Here is a tiny trained network, its code and every weight. The questions are about switching its units off for an input and a class, where a switched-off unit gives its printed mean instead of its output.

import numpy as np


def w(rows, s, z=0):
    codes = np.array(rows[::2]) - 128.0
    scale = np.full(codes.shape[1], s)
    scale[-1] = z or s
    return codes * scale


def norm(h):
    return h / np.sqrt((h * h).mean(-1, keepdims=True) + 1e-5)


def f(y):
    return np.maximum(y, 0)


def log_softmax(a):
    a = a - a.max(-1, keepdims=True)
    return a - np.log(np.exp(a).sum(-1, keepdims=True))


def net(x, mask):
    res = np.array(x, float).reshape(1, 8) / 4 @ E
    u = 0
    for l in range(3):
        y = f(norm(res) @ A[l][:, :-1].T + A[l][:, -1])
        res = res + np.where(mask[u : u + 8], y, B[l][:, -1]) @ B[l][:, :-1]
        u += 8
    return log_softmax(norm(res)[-1] @ U[:, :-1].T + U[:, -1])


A, B = {}, {}
E = w([
[165,134,170,222,232,223,234,185,20,203,174],'x0',
[111,53,172,158,103,159,216,171,184,42,148],'x1',
[118,140,148,120,140,126,133,117,131,121,126],'x2',
[100,199,28,176,214,116,143,183,194,102,26],'x3',
[147,154,166,127,155,73,151,128,129,112,125],'x4',
[123,243,209,173,39,150,64,253,94,88,168],'x5',
[131,147,144,114,136,128,142,111,139,122,138],'x6',
[132,141,124,101,132,137,142,127,125,114,141],'x7',
],0.0043)
A[0] = w([
[115,123,119,93,77,85,89,133,148,135,142,87],'0.n1',
[162,104,161,129,142,128,100,103,110,145,148,73],'0.n2',
[156,185,145,73,113,98,78,103,100,255,145,18],'0.n3',
[157,112,194,132,79,105,96,91,99,152,162,27],'0.n4',
[147,197,80,139,130,123,93,103,124,149,125,57],'0.n5',
[147,94,168,127,76,114,101,115,75,111,182,12],'0.n6',
[126,180,157,115,79,132,85,176,74,114,169,67],'0.n7',
[102,95,172,134,115,143,146,159,162,97,118,4],'0.n8',
],0.0083,0.0034)
B[0] = w([
[143,142,189,63,114,80,97,178,157,160,153,225],'0.n1',
[73,157,77,157,137,106,171,128,51,149,229,175],'0.n2',
[242,88,137,161,47,168,165,79,94,56,23,235],'0.n3',
[2,200,6,46,59,225,197,147,152,118,152,214],'0.n4',
[104,128,182,104,117,152,134,142,57,92,46,205],'0.n5',
[81,152,30,77,118,154,225,120,120,121,188,215],'0.n6',
[136,101,70,187,211,57,82,39,124,62,178,252],'0.n7',
[220,101,170,140,88,163,135,182,115,109,111,168],'0.n8',
],0.0059,0.0044)
A[1] = w([
[130,28,126,93,142,95,148,1,139,167,174,2],'1.n1',
[106,180,105,161,160,129,122,191,177,100,49,60],'1.n2',
[169,153,107,106,145,130,104,70,98,177,52,144],'1.n3',
[117,128,68,44,119,109,115,75,166,84,138,224],'1.n4',
[190,80,166,124,43,194,174,96,130,82,158,213],'1.n5',
[154,52,140,143,109,133,198,143,191,79,145,54],'1.n6',
[93,79,186,118,105,142,182,163,161,69,148,51],'1.n7',
[141,114,64,171,172,148,193,119,105,137,157,219],'1.n8',
],0.0071,0.0018)
B[1] = w([
[65,156,64,145,254,63,122,101,150,172,155,203],'1.n1',
[86,206,52,32,56,138,194,113,104,153,174,200],'1.n2',
[128,72,106,107,85,114,109,115,64,58,118,199],'1.n3',
[190,105,170,161,172,133,118,147,149,179,88,253],'1.n4',
[107,176,132,139,136,110,137,211,125,79,30,233],'1.n5',
[121,85,104,120,57,126,116,58,18,43,23,193],'1.n6',
[169,132,94,145,19,119,87,133,71,144,71,182],'1.n7',
[152,113,223,86,164,119,91,98,178,180,113,251],'1.n8',
],0.0064,0.007)
A[2] = w([
[49,131,94,89,116,143,174,114,132,139,141,146],'2.n1',
[139,164,127,178,143,136,75,143,153,69,188,5],'2.n2',
[149,95,159,89,101,86,91,127,254,116,149,73],'2.n3',
[112,140,59,98,162,115,178,135,157,141,102,107],'2.n4',
[165,207,118,182,98,130,87,183,156,56,174,82],'2.n5',
[139,133,219,142,194,185,135,143,82,152,156,73],'2.n6',
[110,153,91,62,98,79,100,142,160,110,120,132],'2.n7',
[96,130,116,188,116,123,98,167,158,60,134,77],'2.n8',
],0.0089,0.0028)
B[2] = w([
[103,179,93,97,121,157,120,172,122,67,183,207],'2.n1',
[25,75,82,136,254,92,91,87,207,147,126,156],'2.n2',
[170,184,218,179,58,190,119,175,168,244,74,176],'2.n3',
[85,149,158,136,123,161,126,121,126,84,234,225],'2.n4',
[109,55,106,104,222,121,142,44,133,132,155,206],'2.n5',
[171,144,150,140,10,110,61,211,218,218,95,196],'2.n6',
[142,122,154,182,140,163,175,186,113,167,193,255],'2.n7',
[135,94,98,123,149,74,110,59,103,142,84,161],'2.n8',
],0.0084,0.0065)
U = w([
[51,226,54,33,74,221,212,167,102,130,229,55],'0',
[186,102,99,106,50,132,115,92,55,71,37,255],'1',
[198,123,210,163,63,134,70,222,219,255,121,55],'2',
[63,55,72,153,233,78,69,20,176,142,184,52],'3',
],0.0096,0.0045)

Each question gives the input, the list of numbers given to net, and the class t.
The units are the neurons (one row each of A and B). Each row of codes is followed by its name. A weight is (code - 128) times the scale printed after its matrix; where a second scale follows, it is the last column's (A, B and U).
mask holds one flag per neuron, layer by layer. A switched-off neuron (its flag False) gives its mean, the last column of its row in B, instead of its output. The means were averaged over made-up inputs and are rounded, as every weight is.
A unit's drop is (log p(t) with every unit on - log p(t) with that unit switched off) / (log p(t) with every unit on - log p(t) with every unit switched off).
The circuit of an input: a set's keep is (log p(t) with only the set's units on - log p(t) with every unit switched off) / (log p(t) with every unit on - log p(t) with every unit switched off). Starting from the 12 units with the biggest drops (on a tie, the unit counted first), units are removed one at a time, each time the one whose removal leaves the highest keep (on an exact tie, the one counted first), for as long as the keep stays at least 0.8.
circuit, biggest first: the units of the circuit, biggest drop first
most important unit: the unit with the biggest drop
k most important neurons: the k neurons with the biggest drops, biggest first
k most important neurons of layer l: the k neurons of layer l with the biggest drops, biggest first
input [7,4,-1,-1,6,8,3,4], class 3: circuit, biggest first => 0.n7, 2.n5
input [6,-3,-3,7,-5,-7,-5,0], class 0: 4 most important neurons => 0.n7, 1.n4, 1.n2, 2.n5
input [-7,7,1,8,7,1,6,-3], class 0: most important unit => 1.n2
input [-5,-7,2,6,1,-5,8,0], class 1: 3 most important neurons => 1.n3, 0.n4, 0.n5
input [0,-8,-8,2,-4,-8,4,-8], class 1: 3 most important neurons of layer 2 => 2.n5, 2.n2, 2.n7
input [3,-7,1,1,3,-7,-6,2], class 1: 2 most important neurons of layer 0 => 0.n3, 0.n7
input [7,-4,8,-8,-8,-7,2,-3], class 0: circuit, biggest first => 0.n4, 2.n1
input [7,-4,3,5,2,-5,-2,0], class 2: circuit, biggest first => 1.n8, 2.n6
input [5,-2,2,6,-1,7,-4,4], class 3: 2 most important neurons => 0.n7, 0.n4
input [7,3,3,-6,-7,-7,6,-6], class 2: 3 most important neurons => 1.n8, 2.n6, 1.n2
input [1,-7,5,-8,-7,-6,6,2], class 0: 2 most important neurons => 0.n4, 1.n1
input [-2,7,6,0,-5,7,6,-8], class 1: 3 most important neurons => 1.n6, 0.n8, 1.n7
input [7,6,-6,-3,5,-3,2,3], class 2: 4 most important neurons => 2.n6, 1.n8, 0.n3, 1.n3
input [-1,-1,5,-4,2,7,4,2], class 3: circuit, biggest first => 0.n7
input [3,-2,3,2,2,-1,7,3], class 2: 2 most important neurons => 0.n4, 1.n6
input [-1,-7,-2,-8,-4,-8,-4,-4], class 0: 3 most important neurons of layer 0 => 0.n4, 0.n7, 0.n2
input [-1,8,-7,-6,0,4,-3,5], class 1: 2 most important neurons => 0.n8, 1.n2
input [-5,1,-7,-7,0,2,-1,7], class 0: 2 most important neurons of layer 0 => 0.n6, 0.n4
input [5,3,8,-1,2,6,-2,6], class 3: 2 most important neurons => 0.n7, 2.n2
input [7,1,2,-4,-6,-5,2,-1], class 2: circuit, biggest first => 2.n6
input [-5,3,8,-1,-4,6,-5,3], class 3: 4 most important neurons => 0.n7, 2.n5, 1.n8, 2.n2
input [0,7,-4,-3,-8,8,0,-7], class 3: 3 most important neurons => 0.n7, 2.n5, 0.n3
input [4,6,1,0,7,7,-3,-5], class 3: 2 most important neurons of layer 0 => 0.n7, 0.n3
input [-5,-1,8,6,6,8,8,-8], class 3: 4 most important neurons => 0.n7, 2.n5, 1.n8, 0.n4
input [-4,7,0,8,-5,-8,1,-6], class 0: 2 most important neurons of layer 0 => 0.n7, 0.n3
input [6,-7,2,-4,-3,8,8,-8], class 3: 4 most important neurons of layer 1 => 1.n6, 1.n4, 1.n2, 1.n7
